Below are the code and all the weights of a small trained network. Each question names an input and a target symbol and asks about switching units off, where a switched-off unit gives its printed mean instead of its output.

import numpy as np


def w(rows, s, z=0):
    codes = np.array(rows[::2]) - 128.0
    scale = np.full(codes.shape[1], s)
    scale[-1] = z or s
    return codes * scale


def norm(h):
    return h / np.sqrt((h * h).mean(-1, keepdims=True) + 1e-5)


def f(y):
    return np.maximum(y, 0)


def softmax(a):
    e = np.exp(a - a.max(-1, keepdims=True))
    return e / e.sum(-1, keepdims=True)


def log_softmax(a):
    a = a - a.max(-1, keepdims=True)
    return a - np.log(np.exp(a).sum(-1, keepdims=True))


def net(x, mask):
    ids = ['ΓΘΛαβεζημξσ'.index(c) for c in x.split()]
    T = len(ids)
    res = E[ids] + P[:T]
    u = 0
    for l in range(2):
        r = norm(res)
        for j in range(2):
            rows = slice(2 * j, 2 * j + 2)
            q, k, v = (r @ M[l][rows].T for M in (Q, K, V))
            z = softmax(np.where(np.tri(T) > 0, q @ k.T / 2**0.5, -1e9)) @ v
            o = O[l][rows]
            res = res + np.where(mask[u + j], z, o[:, -1]) @ o[:, :-1]
        u += 2
        y = f(norm(res) @ A[l][:, :-1].T + A[l][:, -1])
        res = res + np.where(mask[u : u + 8], y, B[l][:, -1]) @ B[l][:, :-1]
        u += 8
    return log_softmax(norm(res)[-1] @ U[:, :-1].T + U[:, -1])


Q, K, V, O, A, B = {}, {}, {}, {}, {}, {}
E = w([
[94,96,65,152],'Γ',
[95,127,131,119],'Θ',
[169,5,115,173],'Λ',
[87,122,141,120],'α',
[140,87,140,169],'β',
[153,138,139,90],'ε',
[109,203,44,137],'ζ',
[197,133,144,130],'η',
[107,126,186,183],'μ',
[174,178,62,210],'ξ',
[148,134,174,118],'σ',
],0.022)
P = w([
[122,9,166,103],'0',
[130,41,169,115],'1',
[131,60,171,116],'2',
[100,90,175,115],'3',
[106,113,170,118],'4',
[107,128,164,120],'5',
[101,145,157,122],'6',
[106,162,151,126],'7',
[110,176,142,125],'8',
[102,156,137,130],'9',
[116,75,139,100],'10',
],0.011)
Q[0] = w([
[80,110,120,99],'L0H1',
[105,121,177,177],'L0H1',
[25,214,185,4],'L0H2',
[171,133,59,80],'L0H2',
],0.011)
K[0] = w([
[139,216,171,163],'L0H1',
[204,195,215,152],'L0H1',
[138,254,192,170],'L0H2',
[143,96,122,214],'L0H2',
],0.0091)
V[0] = w([
[117,224,212,190],'L0H1',
[160,2,29,196],'L0H1',
[141,102,30,37],'L0H2',
[6,197,162,205],'L0H2',
],0.0066)
O[0] = w([
[102,67,202,168,71],'L0H1',
[189,113,109,203,171],'L0H1',
[92,135,2,35,96],'L0H2',
[47,111,106,191,250],'L0H2',
],0.0069,0.0024)
A[0] = w([
[150,192,112,154,126],'L0N1',
[99,39,121,251,219],'L0N2',
[82,182,127,125,72],'L0N3',
[149,172,81,23,119],'L0N4',
[101,117,77,93,114],'L0N5',
[122,150,182,49,225],'L0N6',
[100,181,90,163,90],'L0N7',
[173,74,238,147,254],'L0N8',
],0.015,0.0022)
B[0] = w([
[141,155,246,248,147],'L0N1',
[186,212,143,11,245],'L0N2',
[175,92,113,97,166],'L0N3',
[58,68,38,227,153],'L0N4',
[74,166,151,184,174],'L0N5',
[22,41,31,254,172],'L0N6',
[54,108,178,78,169],'L0N7',
[97,119,239,172,209],'L0N8',
],0.0085,0.012)
Q[1] = w([
[151,174,124,164],'L1H1',
[197,140,118,154],'L1H1',
[185,103,98,31],'L1H2',
[126,188,1,54],'L1H2',
],0.0097)
K[1] = w([
[166,98,106,114],'L1H1',
[201,4,142,102],'L1H1',
[95,118,78,96],'L1H2',
[146,51,98,47],'L1H2',
],0.014)
V[1] = w([
[162,145,84,254],'L1H1',
[154,227,153,163],'L1H1',
[181,144,158,244],'L1H2',
[105,193,194,150],'L1H2',
],0.0083)
O[1] = w([
[180,225,148,208,52],'L1H1',
[77,123,108,249,124],'L1H1',
[224,53,128,156,122],'L1H2',
[200,190,105,129,251],'L1H2',
],0.011,0.0029)
A[1] = w([
[145,215,109,65,79],'L1N1',
[125,219,27,130,214],'L1N2',
[129,81,102,163,65],'L1N3',
[252,134,119,54,41],'L1N4',
[130,164,120,178,67],'L1N5',
[243,186,133,55,253],'L1N6',
[200,140,74,186,113],'L1N7',
[249,17,97,61,69],'L1N8',
],0.011,0.0045)
B[1] = w([
[175,29,124,180,200],'L1N1',
[153,223,110,140,254],'L1N2',
[178,78,136,90,148],'L1N3',
[105,1,100,115,151],'L1N4',
[141,159,250,76,154],'L1N5',
[187,127,35,133,224],'L1N6',
[140,61,206,197,161],'L1N7',
[73,83,130,103,150],'L1N8',
],0.0098,0.0052)
U = w([
[185,166,1,88,208],'Γ',
[39,91,130,47,116],'Θ',
[164,55,74,83,163],'Λ',
[106,128,149,100,2],'α',
[200,116,131,71,130],'β',
[85,43,22,192,76],'ε',
[70,188,88,227,158],'ζ',
[159,77,115,174,175],'η',
[177,185,238,96,109],'μ',
[215,138,96,163,217],'ξ',
[83,84,211,207,124],'σ',
],0.0087,0.0032)

Each question gives the input, a string of symbols that net reads in full, and the target symbol t.
The units are the heads (2 rows each of Q, K, V and O) and the neurons (one row each of A and B). Each row of codes is followed by its name. A weight is (code - 128) times the scale printed after its matrix; where a second scale follows, it is the last column's (O, A, B and U).
mask holds one flag per unit, layer by layer, with each layer's heads first. A switched-off unit (its flag False) gives its mean, the last column of its rows in O or B, instead of its output. The means were averaged over made-up inputs and are rounded, as every weight is.
A unit's drop is (log p(t) with every unit on - log p(t) with that unit switched off) / (log p(t) with every unit on - log p(t) with every unit switched off).
The circuit of an input: a set's keep is (log p(t) with only the set's units on - log p(t) with every unit switched off) / (log p(t) with every unit on - log p(t) with every unit switched off). Starting from the 12 units with the biggest drops (on a tie, the unit counted first), units are removed one at a time, each time the one whose removal leaves the highest keep (on an exact tie, the one counted first), for as long as the keep stays at least 0.8.
circuit, biggest first: the units of the circuit, biggest drop first
top k neurons: the k neurons with the biggest drops, biggest first
k most important neurons of layer l: the k neurons of layer l with the biggest drops, biggest first
drop when u is switched off: that unit's drop, to one decimal
input σ Θ Θ Θ Γ Γ Θ ε α, target ε: circuit, biggest first => [L0N2; L0N8]
input Θ Θ ζ μ Θ, target μ: top 3 neurons => [L0N2; L0N8; L0N4]
input μ Θ σ ξ Γ Θ Θ Θ, target Θ: top 2 neurons => [L0N2; L0N5]
input ζ ζ Θ, target ζ: circuit, biggest first => [L0H2; L1H1; L0N5; L0N2]
input Θ σ Θ η, target σ: circuit, biggest first => [L0N2]
input σ σ ζ ζ Θ Γ, target Γ: top 2 neurons => [L0N2; L0N4]
input Θ Θ Θ Θ Γ σ μ μ Γ Θ, target μ: circuit, biggest first => [L0H2; L0N2]
input Γ ζ Λ Λ Θ ξ Θ Γ Θ Γ, target Θ: top 3 neurons => [L0N7; L0N4; L1N6]
input Θ Θ Θ Θ α Θ ε ε Θ, target ε: top 2 neurons => [L0N6; L0N2]
input Θ μ ζ, target μ: circuit, biggest first => [L0N1; L0N6]
input Γ Θ α ζ μ ε Λ Γ, target Θ: top 2 neurons => [L0N2; L0N7]
input β ζ Θ ε Θ μ Θ Θ Γ, target Γ: top 2 neurons => [L0N2; L0N5]
input Θ Λ Γ Θ Λ Θ β Θ Θ Θ μ, target μ: top 2 neurons => [L0N2; L0N8]
input Λ ζ Θ, target ζ: top 2 neurons => [L0N8; L0N5]
input μ ζ ξ Θ σ ξ Θ σ Θ, target σ: 2 most important neurons of layer 1 => [L1N2; L1N6]
input ξ ζ Θ Γ α Θ α Θ Θ Θ ε, target ε: most important neuron of layer 0 => [L0N6]
input ζ Θ Γ Γ Λ Γ Θ Θ, target Θ: drop when L1H2 is switched off => 0.4
input η Θ Γ Γ Θ α μ, target μ: drop when L0H2 is switched off => 0.0
input ε Θ Θ, target ε: drop when L0H2 is switched off => 0.6
input ζ Θ Γ α μ ξ Θ Θ ζ σ, target σ: drop when L0N6 is switched off => 0.2
